Here is a tiny trained network, its code and every weight. The questions are about switching its units off for an input and a target symbol, where a switched-off unit gives its printed mean instead of its output.

import numpy as np


def w(rows, s, z=0):
    codes = np.array(rows[::2]) - 128.0
    scale = np.full(codes.shape[1], s)
    scale[-1] = z or s
    return codes * scale


def norm(h):
    return h / np.sqrt((h * h).mean(-1, keepdims=True) + 1e-5)


def f(y):
    return np.maximum(y, 0)


def softmax(a):
    e = np.exp(a - a.max(-1, keepdims=True))
    return e / e.sum(-1, keepdims=True)


def log_softmax(a):
    a = a - a.max(-1, keepdims=True)
    return a - np.log(np.exp(a).sum(-1, keepdims=True))


def net(x, mask):
    ids = ['αγελμξπστφψω'.index(c) for c in x.split()]
    T = len(ids)
    res = E[ids] + P[:T]
    u = 0
    for l in range(2):
        r = norm(res)
        for j in range(3):
            rows = slice(2 * j, 2 * j + 2)
            q, k, v = (r @ M[l][rows].T for M in (Q, K, V))
            z = softmax(np.where(np.tri(T) > 0, q @ k.T / 2**0.5, -1e9)) @ v
            o = O[l][rows]
            res = res + np.where(mask[u + j], z, o[:, -1]) @ o[:, :-1]
        u += 3
        y = f(norm(res) @ A[l][:, :-1].T + A[l][:, -1])
        res = res + np.where(mask[u : u + 12], y, B[l][:, -1]) @ B[l][:, :-1]
        u += 12
    return log_softmax(norm(res)[-1] @ U[:, :-1].T + U[:, -1])


Q, K, V, O, A, B = {}, {}, {}, {}, {}, {}
E = w([
[148,80,140,177,49,186,74],'α',
[65,134,73,156,126,97,158],'γ',
[152,93,153,118,76,65,241],'ε',
[34,122,159,150,117,162,115],'λ',
[83,113,175,143,118,208,74],'μ',
[111,130,203,143,213,98,203],'ξ',
[167,110,90,207,144,94,146],'π',
[141,98,200,200,153,171,88],'σ',
[113,124,69,69,91,78,211],'τ',
[40,137,116,111,118,181,95],'φ',
[150,191,85,191,109,195,197],'ψ',
[142,144,141,196,254,130,132],'ω',
],0.014)
P = w([
[116,120,98,158,113,91,98],'0',
[100,96,109,150,127,113,115],'1',
[100,155,131,175,100,89,110],'2',
[86,90,113,162,125,137,145],'3',
[106,184,147,169,90,83,113],'4',
[88,69,108,155,138,152,159],'5',
[121,205,157,163,91,76,104],'6',
[94,49,104,139,147,174,172],'7',
[136,247,173,142,83,75,89],'8',
[110,64,126,120,140,203,142],'9',
],0.013)
Q[0] = w([
[137,97,135,100,116,106,80],'L0H0',
[136,94,109,82,152,73,89],'L0H0',
[137,176,151,140,106,108,126],'L0H1',
[140,253,179,142,89,61,82],'L0H1',
[143,207,177,123,98,45,66],'L0H2',
[138,242,158,144,89,122,127],'L0H2',
],0.019)
K[0] = w([
[116,105,151,117,193,73,78],'L0H0',
[114,55,208,84,154,8,75],'L0H0',
[133,110,123,164,163,178,193],'L0H1',
[105,8,85,125,156,200,179],'L0H1',
[76,15,80,144,163,185,170],'L0H2',
[153,71,122,120,149,184,182],'L0H2',
],0.017)
V[0] = w([
[127,31,137,141,95,38,105],'L0H0',
[191,163,134,131,114,159,184],'L0H0',
[129,168,152,182,172,46,169],'L0H1',
[121,139,211,198,194,185,111],'L0H1',
[254,80,211,136,37,147,147],'L0H2',
[63,78,181,68,92,84,166],'L0H2',
],0.0099)
O[0] = w([
[165,122,133,94,137,118,40,95],'L0H0',
[52,140,96,172,125,189,170,142],'L0H0',
[176,228,168,96,99,92,78,254],'L0H1',
[54,111,114,64,154,134,83,196],'L0H1',
[104,91,150,181,115,1,111,4],'L0H2',
[197,34,158,84,151,121,110,134],'L0H2',
],0.012,0.005)
A[0] = w([
[103,138,163,133,151,185,109,154],'L0N0',
[109,174,185,109,140,70,102,160],'L0N1',
[157,128,154,58,210,80,96,202],'L0N2',
[110,120,225,155,121,109,109,254],'L0N3',
[119,112,94,98,1,136,141,224],'L0N4',
[182,111,128,187,146,109,103,121],'L0N5',
[140,165,136,139,73,123,125,162],'L0N6',
[185,35,141,107,78,177,120,5],'L0N7',
[120,103,166,136,71,86,45,45],'L0N8',
[111,156,115,197,173,160,133,59],'L0N9',
[86,151,100,132,56,122,187,31],'L0N10',
[162,103,109,129,155,102,194,132],'L0N11',
],0.012,0.0041)
B[0] = w([
[135,139,32,99,117,101,144,230],'L0N0',
[97,213,142,178,127,167,177,217],'L0N1',
[138,95,93,117,41,118,7,255],'L0N2',
[146,103,75,136,85,85,170,226],'L0N3',
[157,111,54,199,131,106,11,234],'L0N4',
[105,102,82,104,111,95,125,175],'L0N5',
[106,68,80,109,61,137,110,202],'L0N6',
[81,177,102,92,190,155,114,179],'L0N7',
[131,144,85,98,112,1,104,199],'L0N8',
[69,148,78,100,159,117,86,194],'L0N9',
[186,89,226,114,85,145,137,212],'L0N10',
[39,155,174,58,156,162,129,155],'L0N11',
],0.009,0.0063)
Q[1] = w([
[165,151,104,70,166,83,53],'L1H0',
[181,63,138,20,74,74,102],'L1H0',
[169,127,187,203,227,160,140],'L1H1',
[177,130,164,140,107,85,83],'L1H1',
[112,157,8,118,107,119,182],'L1H2',
[148,117,52,196,138,135,111],'L1H2',
],0.012)
K[1] = w([
[129,137,26,123,117,168,57],'L1H0',
[107,108,24,98,3,156,125],'L1H0',
[153,98,156,23,145,79,83],'L1H1',
[136,87,164,91,71,122,135],'L1H1',
[119,140,44,202,109,190,151],'L1H2',
[117,86,166,183,93,179,203],'L1H2',
],0.013)
V[1] = w([
[147,203,214,108,233,116,121],'L1H0',
[134,125,117,37,2,127,194],'L1H0',
[154,134,126,106,179,103,101],'L1H1',
[122,151,169,110,156,103,76],'L1H1',
[137,117,154,170,39,202,149],'L1H2',
[90,105,198,144,56,172,232],'L1H2',
],0.0093)
O[1] = w([
[53,184,119,100,139,99,146,1],'L1H0',
[182,97,251,130,138,121,162,192],'L1H0',
[76,143,94,146,154,73,98,90],'L1H1',
[119,124,79,70,140,100,79,104],'L1H1',
[90,108,95,73,110,104,124,194],'L1H2',
[168,115,39,42,101,76,35,49],'L1H2',
],0.011,0.0061)
A[1] = w([
[50,135,126,139,113,59,62,1],'L1N0',
[112,122,133,75,30,132,218,119],'L1N1',
[172,130,114,215,126,107,59,104],'L1N2',
[112,31,48,170,171,83,131,149],'L1N3',
[159,110,104,42,82,52,84,124],'L1N4',
[139,159,116,70,146,252,106,128],'L1N5',
[128,87,109,115,47,162,124,136],'L1N6',
[157,162,169,105,95,68,74,14],'L1N7',
[199,68,134,109,90,89,93,97],'L1N8',
[32,189,159,65,112,200,106,97],'L1N9',
[127,13,130,117,119,157,164,120],'L1N10',
[128,41,169,180,89,128,84,148],'L1N11',
],0.013,0.0078)
B[1] = w([
[170,63,202,175,138,186,89,158],'L1N0',
[132,93,141,138,225,167,118,195],'L1N1',
[93,97,192,99,149,167,210,185],'L1N2',
[125,202,127,66,63,159,141,186],'L1N3',
[115,186,187,161,193,193,138,180],'L1N4',
[70,149,192,109,79,32,155,249],'L1N5',
[157,118,153,126,176,144,119,219],'L1N6',
[161,156,5,129,227,166,104,154],'L1N7',
[65,161,86,141,187,88,113,183],'L1N8',
[152,83,39,124,186,130,173,209],'L1N9',
[187,122,85,168,179,182,112,177],'L1N10',
[141,96,66,91,69,103,149,207],'L1N11',
],0.011,0.012)
U = w([
[174,126,73,90,26,175,49,168],'α',
[62,98,193,196,154,149,54,157],'γ',
[232,73,169,143,167,137,156,91],'ε',
[108,132,121,180,149,144,119,107],'λ',
[85,90,132,172,43,80,141,160],'μ',
[43,119,200,131,223,141,203,4],'ξ',
[172,193,211,85,72,140,130,216],'π',
[164,145,120,161,177,32,111,242],'σ',
[190,195,130,86,203,160,42,142],'τ',
[98,66,164,46,146,87,55,117],'φ',
[137,219,137,251,103,168,155,98],'ψ',
[55,222,71,111,117,96,118,134],'ω',
],0.012,0.0037)

Each question gives the input, a string of symbols that net reads in full, and the target symbol t.
The units are the heads (2 rows each of Q, K, V and O) and the neurons (one row each of A and B). Each row of codes is followed by its name. A weight is (code - 128) times the scale printed after its matrix; where a second scale follows, it is the last column's (O, A, B and U).
mask holds one flag per unit, layer by layer, with each layer's heads first. A switched-off unit (its flag False) gives its mean, the last column of its rows in O or B, instead of its output. The means were averaged over made-up inputs and are rounded, as every weight is.
A unit's drop is (log p(t) with every unit on - log p(t) with that unit switched off) / (log p(t) with every unit on - log p(t) with every unit switched off).
The circuit of an input: a set's keep is (log p(t) with only the set's units on - log p(t) with every unit switched off) / (log p(t) with every unit on - log p(t) with every unit switched off). Starting from the 12 units with the biggest drops (on a tie, the unit counted first), units are removed one at a time, each time the one whose removal leaves the highest keep (on an exact tie, the one counted first), for as long as the keep stays at least 0.8.
units of the circuit, in order: the units of the circuit, biggest drop first
unit that matters most: the unit with the biggest drop
top k neurons: the k neurons with the biggest drops, biggest first
heads that matter: for each layer, one digit per head in row order, 1 if its drop is at least 0.15 and else 0, layers parted by /
input μ φ α, target ξ: units of the circuit, in order -> (L0N7; L0H1)
input α ξ σ ε ξ α λ ψ ξ π, target ξ: heads that matter -> 110 / 010
input γ λ γ, target φ: heads that matter -> 101 / 001
input α γ π τ γ, target ε: heads that matter -> 010 / 001
input γ ε τ γ α λ σ σ γ, target γ: top neuron -> (L1N0)
input ε ε ε σ φ ε, target ξ: top 3 neurons -> (L0N7; L1N5; L1N11)
input α φ λ ω ξ ω γ α ω γ, target ω: units of the circuit, in order -> (L0H2; L0H1)
input μ π π τ ε π γ ξ, target π: units of the circuit, in order -> (L0H2; L0H1; L1N5)
input ψ ε μ γ ξ σ ξ α σ, target α: heads that matter -> 111 / 001
input μ ε σ γ α, target π: units of the circuit, in order -> (L0H2; L1N5)
input α λ γ, target φ: heads that matter -> 111 / 001
input λ λ λ ξ ξ π, target τ: heads that matter -> 010 / 000
input λ α ε ξ μ π ε ξ ε γ, target σ: units of the circuit, in order -> (L0H2; L0H1)
input γ α μ α λ λ ψ ξ λ, target ξ: units of the circuit, in order -> (L0H0; L0H2)
input ξ τ σ, target ε: units of the circuit, in order -> (L0H1; L0H2)
input π ε ψ γ γ ε τ, target τ: units of the circuit, in order -> (L1N4; L0H0)
input π ψ γ π ω ε σ, target ε: units of the circuit, in order -> (L0H2; L1N5)
input ψ γ ε τ α λ ω, target ω: units of the circuit, in order -> (L0H0; L1H2)
input π ω σ λ λ, target φ: heads that matter -> 111 / 001
input ε ξ λ γ π, target π: units of the circuit, in order -> (L0H2; L1N5)
input ψ ε α λ λ π, target α: units of the circuit, in order -> (L1N3)
input φ ε ψ σ α ξ α γ, target α: top neuron -> (L1N3)
input τ ε λ λ, target φ: units of the circuit, in order -> (L0H2; L0H0; L1N5)
input ψ ω λ ω τ φ, target τ: top 2 neurons -> (L1N4; L1N6)
input α γ π φ γ μ σ π π, target ψ: heads that matter -> 001 / 001
input σ γ ε λ γ σ τ ε μ, target σ: heads that matter -> 001 / 000
input σ ε ε α π α ξ ξ ξ, target τ: unit that matters most -> L1N7
